Below are the code and all the weights of a small trained network. Each question names an input and a target symbol and asks about switching units off, where a switched-off unit gives its printed mean instead of its output.

import numpy as np


def w(rows, s, z=0):
    codes = np.array(rows[::2]) - 128.0
    scale = np.full(codes.shape[1], s)
    scale[-1] = z or s
    return codes * scale


def norm(h):
    return h / np.sqrt((h * h).mean(-1, keepdims=True) + 1e-5)


def f(y):
    return y / 2 * (1 + np.tanh(0.7978845608 * (y + 0.044715 * y**3)))


def softmax(a):
    e = np.exp(a - a.max(-1, keepdims=True))
    return e / e.sum(-1, keepdims=True)


def log_softmax(a):
    a = a - a.max(-1, keepdims=True)
    return a - np.log(np.exp(a).sum(-1, keepdims=True))


def net(x, mask):
    ids = ['αβγδεζθλμξπστφψ'.index(c) for c in x.split()]
    T = len(ids)
    res = E[ids] + P[:T]
    u = 0
    for l in range(3):
        r = norm(res)
        for j in range(2):
            rows = slice(2 * j, 2 * j + 2)
            q, k, v = (r @ M[l][rows].T for M in (Q, K, V))
            z = softmax(np.where(np.tri(T) > 0, q @ k.T / 2**0.5, -1e9)) @ v
            o = O[l][rows]
            res = res + np.where(mask[u + j], z, o[:, -1]) @ o[:, :-1]
        u += 2
        y = f(norm(res) @ A[l][:, :-1].T + A[l][:, -1])
        res = res + np.where(mask[u : u + 8], y, B[l][:, -1]) @ B[l][:, :-1]
        u += 8
    return log_softmax(norm(res)[-1] @ U[:, :-1].T + U[:, -1])


Q, K, V, O, A, B = {}, {}, {}, {}, {}, {}
E = w([
[184,217,168,191,186],'α',
[150,201,54,125,135],'β',
[70,92,192,127,162],'γ',
[79,224,82,134,140],'δ',
[65,73,168,154,189],'ε',
[173,136,104,85,132],'ζ',
[100,137,169,95,120],'θ',
[62,151,124,172,80],'λ',
[118,191,253,96,141],'μ',
[152,97,201,66,141],'ξ',
[156,90,79,102,166],'π',
[162,223,150,77,95],'σ',
[112,47,132,99,138],'τ',
[77,49,99,173,212],'φ',
[221,107,176,122,159],'ψ',
],0.005)
P = w([
[247,165,168,252,158],'0',
[117,103,109,87,60],'1',
[198,171,224,202,197],'2',
[108,102,112,74,71],'3',
[168,172,237,164,216],'4',
[104,104,111,63,70],'5',
[148,178,226,140,231],'6',
[97,99,110,59,68],'7',
[139,179,211,120,239],'8',
[94,94,114,62,59],'9',
],0.0026)
Q[0] = w([
[186,221,123,109,157],'L0H1',
[196,115,120,166,197],'L0H1',
[57,26,116,197,91],'L0H2',
[125,180,144,104,7],'L0H2',
],0.013)
K[0] = w([
[175,239,99,81,159],'L0H1',
[188,95,73,133,190],'L0H1',
[28,48,162,221,115],'L0H2',
[91,254,206,129,44],'L0H2',
],0.011)
V[0] = w([
[129,139,111,115,127],'L0H1',
[146,169,61,70,118],'L0H1',
[109,131,148,76,184],'L0H2',
[126,128,139,60,252],'L0H2',
],0.0036)
O[0] = w([
[122,124,139,146,119,104],'L0H1',
[150,108,198,214,97,39],'L0H1',
[169,139,128,216,77,212],'L0H2',
[196,140,176,254,33,254],'L0H2',
],0.0017,0.00046)
A[0] = w([
[64,117,161,114,77,70],'L0N1',
[166,117,98,228,117,39],'L0N2',
[179,168,83,94,100,111],'L0N3',
[163,131,137,253,45,202],'L0N4',
[149,119,147,71,178,87],'L0N5',
[95,59,106,162,111,59],'L0N6',
[172,47,146,125,99,117],'L0N7',
[143,125,143,48,85,2],'L0N8',
],0.0067,0.00075)
B[0] = w([
[33,169,191,66,104,252],'L0N1',
[118,195,201,147,99,133],'L0N2',
[231,98,97,182,46,193],'L0N3',
[123,34,243,159,97,178],'L0N4',
[223,167,136,122,143,237],'L0N5',
[80,140,119,126,228,153],'L0N6',
[128,45,129,2,175,232],'L0N7',
[200,168,170,118,19,245],'L0N8',
],0.0059,0.0012)
Q[1] = w([
[174,215,83,247,82],'L1H1',
[217,149,238,44,66],'L1H1',
[158,152,156,67,162],'L1H2',
[138,97,111,208,202],'L1H2',
],0.014)
K[1] = w([
[171,228,76,252,33],'L1H1',
[246,140,244,55,40],'L1H1',
[90,83,184,66,111],'L1H2',
[166,103,30,127,233],'L1H2',
],0.011)
V[1] = w([
[38,2,178,174,73],'L1H1',
[148,146,116,154,185],'L1H1',
[152,165,103,96,122],'L1H2',
[74,155,119,135,69],'L1H2',
],0.0052)
O[1] = w([
[199,252,34,94,103,31],'L1H1',
[91,100,130,86,94,48],'L1H1',
[162,155,107,105,125,2],'L1H2',
[38,149,78,89,147,132],'L1H2',
],0.0029,0.00066)
A[1] = w([
[221,147,86,164,185,129],'L1N1',
[55,52,87,138,56,54],'L1N2',
[164,95,63,101,138,83],'L1N3',
[170,33,78,154,122,133],'L1N4',
[119,112,253,124,154,255],'L1N5',
[132,159,37,114,4,163],'L1N6',
[130,35,172,209,72,70],'L1N7',
[196,85,102,60,89,105],'L1N8',
],0.0074,0.001)
B[1] = w([
[82,240,119,155,131,157],'L1N1',
[90,187,111,73,165,134],'L1N2',
[88,143,101,162,180,131],'L1N3',
[29,165,135,187,140,145],'L1N4',
[249,156,139,235,120,254],'L1N5',
[105,47,254,136,202,174],'L1N6',
[130,54,145,127,226,161],'L1N7',
[63,140,79,158,48,179],'L1N8',
],0.0076,0.0054)
Q[2] = w([
[180,127,60,218,193],'L2H1',
[2,105,12,79,52],'L2H1',
[37,164,37,205,166],'L2H2',
[206,154,124,93,36],'L2H2',
],0.0086)
K[2] = w([
[135,216,21,118,184],'L2H1',
[2,124,181,69,50],'L2H1',
[75,59,94,53,141],'L2H2',
[142,217,224,184,49],'L2H2',
],0.0087)
V[2] = w([
[80,115,122,99,194],'L2H1',
[254,155,119,72,174],'L2H1',
[214,201,163,110,146],'L2H2',
[89,203,122,231,211],'L2H2',
],0.003)
O[2] = w([
[100,168,116,174,136,38],'L2H1',
[172,167,235,84,97,168],'L2H1',
[160,117,171,146,202,226],'L2H2',
[174,114,128,255,181,252],'L2H2',
],0.0021,0.0017)
A[2] = w([
[227,34,111,137,106,83],'L2N1',
[235,254,80,82,89,123],'L2N2',
[91,142,159,167,28,120],'L2N3',
[95,88,75,61,88,2],'L2N4',
[183,166,64,190,94,107],'L2N5',
[177,93,136,67,231,107],'L2N6',
[166,72,183,74,112,83],'L2N7',
[64,160,50,115,85,77],'L2N8',
],0.0075,0.0028)
B[2] = w([
[69,36,103,145,129,224],'L2N1',
[2,162,68,140,172,232],'L2N2',
[169,89,71,70,145,199],'L2N3',
[97,192,242,118,71,138],'L2N4',
[183,224,173,90,97,252],'L2N5',
[218,109,53,104,145,151],'L2N6',
[141,234,105,94,142,153],'L2N7',
[157,92,161,221,92,158],'L2N8',
],0.0087,0.0027)
U = w([
[175,166,147,39,112,70],'α',
[184,119,84,114,47,81],'β',
[134,102,166,73,222,58],'γ',
[74,179,67,116,177,151],'δ',
[202,131,178,207,167,192],'ε',
[173,72,180,77,102,90],'ζ',
[107,86,72,137,203,117],'θ',
[59,126,167,93,138,162],'λ',
[120,134,56,88,79,160],'μ',
[50,123,84,202,100,82],'ξ',
[102,129,173,139,33,53],'π',
[123,244,114,147,121,133],'σ',
[67,78,160,173,187,1],'τ',
[182,107,72,77,161,151],'φ',
[107,43,99,121,106,194],'ψ',
],0.011,0.0034)

Each question gives the input, a string of symbols that net reads in full, and the target symbol t.
The units are the heads (2 rows each of Q, K, V and O) and the neurons (one row each of A and B). Each row of codes is followed by its name. A weight is (code - 128) times the scale printed after its matrix; where a second scale follows, it is the last column's (O, A, B and U).
mask holds one flag per unit, layer by layer, with each layer's heads first. A switched-off unit (its flag False) gives its mean, the last column of its rows in O or B, instead of its output. The means were averaged over made-up inputs and are rounded, as every weight is.
A unit's drop is (log p(t) with every unit on - log p(t) with that unit switched off) / (log p(t) with every unit on - log p(t) with every unit switched off).
unit that matters most: the unit with the biggest drop
k most important neurons of layer l: the k neurons of layer l with the biggest drops, biggest first
heads that matter: for each layer, one digit per head in row order, 1 if its drop is at least 0.15 and else 0, layers parted by /
drop of u: that unit's drop, to one decimal
input τ ψ λ ε λ, target σ: unit that matters most : L0H2
input β θ τ λ τ ζ α ξ ξ, target σ: heads that matter : 00 / 00 / 00
input π ζ π τ τ, target σ: 2 most important neurons of layer 1 : (L1N6, L1N7)
input λ θ θ, target σ: heads that matter : 10 / 00 / 00
input ξ σ ξ, target σ: heads that matter : 01 / 00 / 00
input ζ τ τ, target σ: 3 most important neurons of layer 0 : (L0N1, L0N8, L0N5)
input σ γ β γ θ ψ, target β: 3 most important neurons of layer 2 : (L2N3, L2N5, L2N8)
input ζ γ λ ψ α σ δ π γ, target σ: heads that matter : 00 / 10 / 00
input λ λ τ ζ, target ψ: heads that matter : 00 / 00 / 00
input λ ζ π ξ σ τ, target π: 3 most important neurons of layer 1 : (L1N8, L1N5, L1N6)
input λ λ μ σ λ, target δ: 2 most important neurons of layer 2 : (L2N2, L2N3)
input ξ ζ μ α ζ σ τ λ μ γ, target δ: heads that matter : 01 / 00 / 00
input π λ τ ζ β π σ μ, target σ: heads that matter : 00 / 01 / 00
input σ β σ δ λ μ σ λ λ, target δ: unit that matters most : L1N6
input λ ζ λ μ ζ, target σ: 2 most important neurons of layer 2 : (L2N5, L2N1)
input λ λ γ τ δ τ λ λ λ, target ξ: 3 most important neurons of layer 0 : (L0N8, L0N3, L0N5)
input μ θ λ ξ θ ζ, target ψ: 2 most important neurons of layer 2 : (L2N3, L2N5)
input ζ β τ τ α ε σ φ ψ, target σ: 2 most important neurons of layer 2 : (L2N2, L2N5)
input λ λ λ θ, target α: 2 most important neurons of layer 0 : (L0N8, L0N1)
input θ τ λ τ λ ψ τ, target δ: unit that matters most : L2N2
input φ λ λ λ ζ λ β ζ λ, target ξ: 3 most important neurons of layer 0 : (L0N8, L0N3, L0N1)
input ζ β λ ξ α θ λ δ θ, target σ: 2 most important neurons of layer 0 : (L0N7, L0N4)
input φ π γ π δ σ, target ζ: 2 most important neurons of layer 0 : (L0N8, L0N3)
input ε φ τ θ, target α: drop of L2N3 : 0.1
input μ θ θ π β τ, target π: drop of L1N8 : 0.9
